Each row is followed by the tier that its hidden value falls in (each part has its own value, ranges and names)
[  41  116   11   -7  -97   25   87 -257 -103   59  -98   90   46  101
  -23   18 -157  -26  -37  -85 -218  -44   40   24 -233  -27  120   -5
   26  151  167  -68  -43 -194  116  123   57   16   14   38   31 -138]	N
[-261 -311  -62  141  -36  -20  210   92   63 -110 -387   35  -74  129
  160  450   63   -6  571 -309  -99 -165  150  -13 -205   -3  -30  130
 -315  -92  311  327   28  -81  114   46   76  160   89  237 -183  175]	J
[  83   30  -67 -142   33   51   42 -127 -170 -139 -160 -152 -170  -21
  148  271  256   44  179   97 -141  -13  239  -23 -207   74   93  139
 -206 -247  202   91 -101 -222  155 -172 -193  135  151  162   16  277]	D
[  57  297  -70  -54  248  122  110  -14  111   -2   40   -8 -148  229
  250  157   28 -214  -16  192 -144  313   71 -166 -356  232  106 -164
 -165  -30 -224 -241 -121  159  157  102  214   86  251 -307  184  -89]	D
[ -94  126 -204  467  -29  -51   53 -165  -91   75  176  -79 -370 -152
 -242  -66  -15    6 -231  437  -77 -215 -149  -77 -365  154  110  136
   17  118  130 -111   49   60  345  117  -19 -111  283  470  -28 -115]	D
[-176  148 -262  512   76  -44  128  199  121 -111  323  -17 -243  174
  -18 -140 -198 -156 -182  513  118   23 -212 -161 -609  352   90 -135
   59  211  -19 -211  -14  328  224  401  326  -59  291   67   70 -223]	V
[  48 -174  133 -253 -215  -40   31  -68   -3 -166 -264  286  253  199
  192  -43 -111   67  266 -338  -31  -47  157  143   -5  -92  -14   19
  -17  -19  335  179  -32 -266 -167  -14   -6  130 -145  -59   -9  180]	U
[ 432  308  132 -618   19   73 -138 -295  -48  -49   32  383  205  168
  318  -38   61   44    8  -44   50  242   40   40  205 -129   93 -237
   32  -69 -124 -124    1   11 -251  -28 -117  211  -14 -532  379  251]	J
[-400 -135 -107  223   81  138  180  164  153   41 -351 -125 -188   55
  110  206  175  -43  239 -127 -235  172  215  -70 -474  302  -51  128
 -390 -140  143   35 -180  -59  157 -141  180   70  183  276 -112  -43]	N
[-174   63 -150   10   10  138   12   76  -23  -31  -88  -53  -57   27
   94  -12  177   79   13   95  -41  213  121  -35 -421  259   21  -12
 -157  -96  108  -71 -181  -47  -19  -89   41  121  113   95  114   60]	A
[ 159  176  -40  200  -39 -142  -28  -33    2   52  194  -47 -145  106
  -68 -164   17  -39 -112  358   11  124  116   -9 -303  131  186   67
  166  125   58    9   -7  -11  259   40   43   85  172  -85   50  -65]	A
[ -86   92  -30  -29  -39  148  -58 -129  -79  -70  -28  176  -70 -115
   82 -291   33   93 -275  183  -36    4  -44   22 -154  223  -85   -2
 -130 -131  146 -248 -137 -103 -142 -141  -66  -96   75  272  163   69]	C
[-165  -13  -27  296 -126  -50   44   67   79  142  -77  -33  -36  100
 -113 -206  -25    3  -38   39 -121  164  181   43 -437  202   74  122
   43  151  195   37 -111 -141  174  -32  171   55   63  104  -66 -208]	D
[  -4  152  -54  437  -80 -109   99 -221  -10  191   52   11 -148   31
 -225  -38 -173  -32 -121   84 -137  -85 -112   -2 -323   27  189  -13
  106  337  165  -67   84   44  287  260  161  -35  141  173  -46 -342]	N
[ -53   18  -47 -346 -156  161  -75 -169 -143  -26 -136  238  145  -31
   81 -111   82  176  -11  -78  -65   23   80   61  -87    0  -41   53
  -64 -114  143  -32 -121 -241 -187 -162 -165  103  -50  100  175  237]	A
[-463 -296  -57  495 -145 -122  127  401  388  233 -227   59    9  253
  -95  -85   -3  -19  356 -225  -30  264  229   32 -488  205  -16  171
  -46  219  158  308  -36   55  179    9  392  196   74   33 -209 -215]	A
[  91  180 -121 -442  111  194  -66  -42  -60 -112  -34  -14  -99   21
  260  112  363   57   63  207  -57  287  216  -81 -197  162   39   36
 -209 -337 -111  -80 -182  -59  -11 -269 -191  204  185 -112  243  382]	N
[  21   87  -19 -193 -147  177  -50 -393 -305 -250  -12  266  -30 -226
   55 -336 -145  129 -423  198  -98 -353 -192   61  -23   89 -103   22
  -78 -164  306 -344 -112 -292 -201  -74 -251 -257   -8  522  158  170]	U
[-207 -315  -19  561 -529 -333  -67  143   78   80   23  182  139   36
 -395 -579 -196  260   12  -42  204 -149    6  255 -309   20   60  208
  388  404  584  339   99 -148   29  100   96   61 -125  366 -211 -150]	U
[  85  345 -165 -527  176  363  -94 -209 -171 -152   47   23 -183 -133
  265  -20  336   67 -270  394 -123  227   61 -130 -199  256  -17  -15
 -282 -424 -190 -392 -257  -69  -81 -304 -277   23  234   72  374  363]	X
[ 165   47  184 -239  -93   26 -111 -261  -61   97 -313  158   90  -68
  126  -23  250  207  115 -295  -81  169  208  166  130  -53   39   -4
 -140 -118  264   77  -41 -211 -187 -301 -160  174  -57  -10  102  146]	L
[-109  155 -114  246    9    8   49  115   94   47  132   13  -64  181
    2 -195  -87  -86 -146  260  -13  226   33  -64 -496  277   88  -65
   59  160   -8 -145 -110   77  132  143  251   42  149  -96   98 -207]	L
[ 607  169  227 -358 -251 -184 -266 -556 -207  -47   51  373   86 -164
   -4 -267   98  297 -102  -11  147 -160  -74  246  480 -318  147  -37
  215   -4  306   61  204 -126 -211 -138 -427   96  -72   -5  189  323]	U
[-175  -86 -128  248 -222  -51  -84   66  -20  -41   49  112  -42  -91
 -128 -345   58  219  -93  182  161  -39  -46   88 -280  170  -11   83
   66   50  312   46  -21  -22  -67  -39  -40   36   50  348   32   74]	V
[ 409  379  -48 -206  215   -3   -7 -206  -36  -66  188  -94 -297   98
  187  193  219 -127  -31  439  -78  195  125 -134 -143   78  229  -10
  -57 -148 -203 -121  -11   96  301  -35 -125  132  332 -258  196  185]	X
[-421 -219 -104 -195 -401  155 -115  -95   62  257 -225  552  291 -106
 -193 -342    2  342   54 -379  -18  -23  -86  139  -28 -116 -181  158
   15  103  137   95  -10 -126 -306 -162  -87  115 -150  313   99  151]	N
[ 137  221 -131 -391   80  209 -124 -289 -133 -237  146  321 -176 -202
  226  -87  163  124 -224  360  102 -124 -265  -75  122   74  -85 -101
 -194 -318  -86 -323    0  154 -221  -97 -304  -53  206  205  349  448]	U
[ -78  -61  -26   44  142   35   84   95  182 -156 -169   74 -213   66
  283  170  180  -42  247   16    9   91   48  -58 -130  198  -51  -27
 -339 -224   66   11  -20  171    6  -74   66   79  224   83   15  191]	U
[-197 -132  -70  435 -146 -190   -3  213  320  108  116  263  -97  123
 -122 -307  -77   13   70  141  181   53  -83   22 -220  129  -12   80
  109  218   60  134  126  268  106  112  216   64  156   75  -51  -72]	V
[-343 -171 -181  161 -350   16 -212  214    8   17   49  176   65 -163
 -198 -628  188  382 -169  201  250  114   33  146 -336  262 -107  179
  110  -12  317   78 -124  -98 -227 -257 -108   90  -24  412   88  177]	C
[ 554  325  227 -143  -31 -163 -155 -463   25   61  166  399  -34   -5
   65 -241  -54   42 -197  101   91    5 -180  107  362 -175  151 -191
  162  122    7 -150  217  172  -77   57 -110   17   82 -240  225   30]	U
[-121  104  -22   18 -103   69  -99  112  135   79   16  235  158  110
   55 -421   17  124 -151   14  116  374   18   68 -293  238  -11 -161
   51  109   59 -144 -129   73 -239  -28  180  116  -13 -153  215 -100]	C
[-220 -219   -6 -222  -93  163  -66   74   -6 -172 -333  138   -9 -117
  223 -112  307  213  146 -100   -7   70  214   87  -80  207 -192  169
 -337 -401  292   70 -190 -236 -250 -432 -187   81   13  349   46  404]	V
[-541 -318  -20  414 -107   -2  112  398  352  211 -456   16   69  163
   19   -7  159  101  424 -460  -46  377  270   83 -470  271  -72   58
 -248   91  289  269 -122   19  -45 -120  373  236    4  104 -170 -191]	L
[-234 -220  -80 -234 -242  115   24 -121 -111  -26 -263  241  104  -25
   -2   22   18  144  189 -198 -157 -197  120   56 -101  -79 -100  265
 -115 -115  236  163  -74 -342  -39 -158 -173   76  -48  335  -21  288]	D
[-387 -108  -91  473  -36   37  157  141  160  -55 -137   78 -107   54
   14 -163 -162  -27  -43  -21  -44  -18 -118   -9 -459  321  -74  -66
 -171  108  268 -138  -80   91   -2  157  314 -111  106  356  -78 -249]	U
[ 201  217    8   39 -296 -108 -224 -331 -134  165  323  362   45 -113
 -280 -626 -146  177 -477  350  104 -103 -159  124   18  -62   88   70
  393  249   99 -132   83  -86  -23   10 -160  -57   -1  104  203  -31]	L
[  -5   68 -103  137  -54    3  -76 -158 -106   71  -55 -109 -265 -232
 -111  -31  328  199  -50  203  -48   15   86   36 -196  124   83  168
 -112 -121  221   28  -30  -76  132 -241 -216   71  189  396   21  142]	N
[-150 -141  -28  -95 -126  100   68 -206  -95 -160 -184  331   -7  -59
  102    7 -126   60   52  -98  -88 -352 -121   24   14  -32 -136   78
 -187 -112  249  -35    8 -152 -108   15 -101  -93   16  398   19  208]	V
[  95 -108   99 -277 -205  -12 -108 -153 -129   18 -347   66  136  -48
   76   50  314  283  291 -312  -45  101  322  189   30  -93   54  138
  -93 -157  385  287  -62 -344 -139 -337 -252  273  -97   75   20  308]	A
[ 297 -218  256 -229 -249 -273 -171   29  153  -46 -212  210  125  118
  132 -175  274  200  402 -224  152  188  389  251  225 -125   61  201
   76 -125  325  468   73 -187  -87 -365 -194  321  -68 -185  -61  392]	U
[ 165   76   61 -415   69   43  -11 -127  141   55 -110  291    2  178
  258  195  150  -63  286  -99  -86  185  159  -44  123 -105   21   37
 -143 -143 -202   86   33   49   31 -128  -57  226  131 -335  151  292]	D
[ -52  -49   33   -1   55   34  115  -97   93  -67 -187  237  -91   90
  209  182  -36  -73  205 -118  -87  -91  -24  -34   -9   19  -52  -21
 -250  -79   80    2   43   56   11   49   71   18  128   73   15   96]	C
[ 469  320  -20 -427  150    7   22 -298 -145 -220  152  163  -51  204
  329  346   10 -114  131  205   21  -30  -31 -107   61 -141  188 -195
  -23  -90 -130  -72   84   94   64  209 -123  170  175 -406  276  301]	J

Next part:
[ -38   36   14 -205 -141 -237  156  -75   17   88  -61  -91  228 -257
 -290 -346 -189 -232 -111 -319   36  -29   26 -137 -214  -23  -11  355
   61 -188 -240 -140   89  213 -329  -39  -38   73 -206    3  120   36]	G
[ 266   60 -536 -143 -315  -77   36  339 -264  -87  158  151   27  216
  -29  -77  223  537  119  -29  147   -8  -28  -44  209 -106  223 -177
   48 -104  195  337 -258   50  169  184 -264 -114  139  -78 -320  291]	P
[  60  102 -246 -170  -23 -282   28  324  -31  -93  193  178  -52   11
  -78  -27   15   72   70  287  -90   17  -66  -45   95 -150   20 -211
  -98   80   19   28 -206  -52  106  221 -238   96   98   94 -177  101]	B
[ -85  164 -102   50  -86   76 -120 -223  219   54 -146 -168  -17   45
   -8   51 -167 -111 -124 -187  189  -35   92  -52 -144  -15  -55  199
  219    4 -259  -96  124  216 -248 -164   17   -9  -31  -78  118  -16]	T
[  34  194 -353 -151 -213 -157 -251  252   -8 -220  143  307 -263  205
   23  284  181  191  -47  497   68   95  -69   16  164 -166   -1 -332
   99  337   12   78 -198  -31  210  212 -324  -51  187   51 -291  133]	B
[ -45 -123   28  189  179   67  -73 -129  282 -137 -136  -40 -190   22
  100  326  -78 -166 -114   63   55  105  103  192   55   58  220  -60
   36   49  164 -232   15 -138  270 -185   53  -60  133  128   58  -52]	Z
[  77  123 -250 -263 -282 -541 -259  418  -40 -256  114  379 -129  -90
 -187  109   28   87  -20  434  -21   43 -127  -12  330 -248   52 -355
   38  345   42  -82 -154 -141  -55  376 -389  -60  212  -36 -390  213]	P
[  -1   16  -62  140 -108 -101  -84  -10  246  -90 -241  -21 -167  -36
  242  433 -122 -212  -82  -43  128   -1  225  197  112  -72  176  -47
   70  236  278 -304  194 -192    2  -79  126 -154  211  -10  -31   81]	P
[  38  -65   28 -114 -310   71  -19 -172    7 -174 -159    9  -61 -102
   51  229  280  -39 -281 -145  141   35  212  133 -163  134  145  264
  197  -19   78  -18   67   61  254 -165   43  -73  -90  280   17   46]	G
[  25 -130 -120  -33 -142   99  -54  -27  -34 -230  -25  245 -241  205
   16  265  190   51 -227  302  191  235   27  154   34  -39  292 -116
   64  164  217  -26 -103  -73  486  -42 -136 -131  111  199  -72   67]	G
[  13  -37   55 -176 -296 -125  -28 -171   50 -140 -192  -90   52 -252
  -74  128  144 -196 -276 -335   14  -23  231   65 -202  136   75  386
  221  -51   -4 -107  138  110   -2 -203   17  -34 -186  213   14   37]	G
[-124    5 -117 -242  138  -30  637  -76  -36  289  124  -16  344 -309
 -301 -607  -88  -62  191 -257  174  213 -317 -157 -214  293 -102  284
 -101 -589 -162 -104 -159  164   84  146   38  -67 -263 -169  184   53]	R
[-167   87  -75  -18 -101  120  -44 -401  300    4 -260 -164   21 -246
  -17  197   50  -96  -91 -359  297  140  -39   61  -73  415 -119  304
  385 -180 -132 -219  112  119   -1 -158  101 -305 -119 -223   39   18]	T
[ -85  225 -329  142  155  -38  188  201  228  178  117  170 -155  185
  219  116 -228  -54  267  302  186  135 -134   58  120 -151    0 -351
 -160  105  132 -230  -64 -105   94  185   39 -130  245 -223   31  102]	Z
[ -34  136 -201 -106 -150  296  130 -198  -24   85    0  -60   80   17
  -45 -185  154  288  -13 -104  377   57 -114 -112 -139  189 -105  198
  188 -294 -290  195 -119  250   93   60   -2  -63  -67  -71   65   51]	R
[ -81   58  117  -51  -83   68   53 -232  180  -12 -163 -153   27 -248
   48   72   42 -156 -149 -167  132  -49  131   29 -200  167  -81  302
  135 -114 -177 -115  102   84   -3  -89  150   43  -84  162  151  -49]	R
[  47 -112   12  -43  -32 -129  -32  150   -9 -192   39  235 -164   52
  -61   71  -13  -39 -152  395   48   85   18   84   91 -214  255 -192
 -111  178  104  -88 -105 -138  245  108 -140   77  178  259  -40   37]	P
[-139  185  -35 -211 -270  -86  140 -207   93  140 -122  -34  156 -263
 -149 -179  -62 -199 -100 -269  253   48  -37  -98 -246  114 -173  370
  200 -133 -293 -185  144  249 -272    8   55 -105 -205 -127  134   60]	G
[ -74  -54   23  -53 -202  286  237 -421   36  126 -198 -121  161 -121
 -116 -210   38  -29 -178 -433  421  123    4  -10 -283  250   82  471
  219 -370 -170  -62  108  273   27 -194  160 -169 -212  -41  260   25]	P
[  53  185 -252   51 -110   29  256   38  121  160  -84 -208   65  -39
  318  138  -11  -34  140 -373   87 -133  240   51 -125   56  -18  170
   10 -138  160  -40  114   34  -40  -77  226  -46   13  -30   58  110]	R
[   1   42   45   64 -129   57 -252  -18  109 -192  -91   96 -270  158
  126  281  -20  -43 -259  390  157  -42  172   73    8 -263  123 -116
   45  342  -82  -41   38  -44   72   12  -43  127  229  274   25  -28]	G
[ 127 -250  151 -248 -105 -362 -295  137 -107 -465   35  145 -105 -111
 -355   45  123  -85 -408  274 -287  -11  143   22   23 -176  287    5
   24  183  -27   38 -157  -56  191  -43 -382  278  -11  550 -181  -33]	W
[-167   28   60 -163 -140   68  118 -387  112   69 -171 -110  142 -236
 -233 -184  -40 -207 -208 -306  257  128  -47  -77 -288  232  -90  454
  246 -230 -314 -164  106  262 -114 -135   43  -93 -257  -48  193  -27]	W
[-215   77 -176  -61  177   76  556 -198  155  350   30  -31  202 -136
 -136 -346 -207 -223  181 -268  260  288 -263  -64 -235  268  -89  236
  -31 -429  -79 -283  -18  167   60  -18  130 -210 -217 -301  262   33]	T
[-100   21  -66 -127  -76 -209   -6 -117  212  -86 -112    5  -14 -248
  -94  200   32 -271 -104 -182   -8  147   13   94  -65  221   -3  171
  191  -22   57 -291   58   13   75 -125  -40 -182 -136  -21  -42   42]	T
[ 178 -210  -42  -55  -34 -183 -120  243  -94 -320   56  174 -135   48
 -107   83   77  136 -151  303  -73   10   78   87  205 -194  364 -219
  -91  115  197   66 -197 -183  304   86 -238  122  210  326 -187   68]	P
[ 107 -163  -29 -221 -114 -348 -361  157  -47 -449  103  230 -178   21
 -328  165  185  -34 -337  288 -274   83   66   58   58 -129  270 -100
  102  209   24   27 -205    0  271  -91 -452  132  -32  423 -242   11]	Z
[ -33   22  -93 -201 -134 -223 -301   69   28 -289   90  278 -215   91
 -244  150   90  -69 -270  427  -45  155  -60    2   10 -144   77 -132
  128  289 -129  -52 -147   57  165   24 -378   46    4  218 -152    9]	T
[ 104  -92 -155  -68  100 -281 -203  275  -53 -241  125  121  -95  136
 -276 -101 -181  105  -86  376 -115   12  -59  -90  236 -313  224 -287
  -85  164  -44   64 -239  -90    9  153 -392  199  218  121 -213   37]	W
[-110  260 -296   58 -152  174  318 -101  202  235 -137  -30  -24  -47
  379  237   29  -31  189 -182  412  106   12  106  -57  201 -126   74
   91  -82  167 -201  130  -19   98   67  298 -338   74 -292   76  152]	W
[  10  141 -108 -155 -152 -213   43   11  131    3  -27  -83  117 -304
  -50    2   79  -51   25 -305  -24  -74   56   -4  -79  169  -94  208
  144 -185  -90  -79   14  112 -101  -17    2  -38 -133    9  -39   83]	Z
[-188  129   17   -4 -113   55   24 -293  338   16 -203  -19  -91 -228
  141  336   77 -282 -103 -145  222  139   46  160 -153  287 -108  212
  237  -10  -20 -341  168   42  111 -139  186 -245  -92  -35  122    2]	Z
[ 191   10 -298 -130 -302 -361 -430  352  -59 -428   20  239 -268  139
   -4  440  179  169 -166  334 -111  -18  147  100  319 -250  241 -328
  124  441  257   72 -132 -179  157  109 -383  -30  262  166 -454  181]	G
[ -37   50  -93  107   22  228  346 -157  134  209 -137 -174  109 -102
  172  -86  -99   29  119 -277  346   10   24   27  -71  157   22  175
   -2 -304   20  -93   65   18   29   11  280 -114   58 -137  187   57]	G
[  77   74 -442 -170  -98 -267  408  347 -127  143  184  224  124    3
  -79 -234  -49  104  271  -34  107  159 -179  -30  109  -59  128 -147
 -154 -165  271  -64 -163  -38  108  250 -120 -194   39 -235 -138  267]	P
[  -2  -71   -7   46  208  -77  130  136  124  -81   85   96 -138   25
   63  108  -59 -145  -10  289  -81   69   43  109    2  -94  169 -163
 -199   45  151 -143 -117 -155  325   17  -20  125  121  272   54  -31]	T
[  -4 -108   74  135  114  222  -76 -119  149 -180  -78  -22 -219  106
  141  261   53    1 -184  256  112   35  132  133  -13  -10  181  -56
    1   70   31  -16  -64  -96  365  -94   36  106  169  322   81  -89]	B
[ -40  197  -59 -123 -304 -136  -42  -47  101   12 -118   -7    2 -126
   25   69  -34 -154 -130  -96  148  -71  131  -23 -136  -76  -80  186
  149  106 -155 -128  154  128 -237    9   27  -12  -34   24   36   70]	G
[-139  107    9  -75 -197   48  190 -255  182  118 -206  -39   82 -301
   35   17    0 -158  -47 -249  357   92  -22   47 -133  238  -96  288
  179 -158  -92 -258  160   77  -55   12  206 -227  -82 -142  142   66]	P
[ -75  129 -325   65  169  -24  410   88  175  245   65    5   39   21
  135  -28 -183 -106  285 -101  134  155 -106   40  -12   77    9  -70
 -125 -181  198 -225  -39  -40  120   51  111 -179   42 -248   76  106]	T
[ -81  112  179  -59 -243  -39  -17 -146  178  -40 -183   -2  -82 -202
  139  203   21 -296 -237   14  144  -76  227   87 -218  -44  -45  225
   90  152 -120 -221  216   41  -68  -51  171   58  -18  256  168  -22]	G
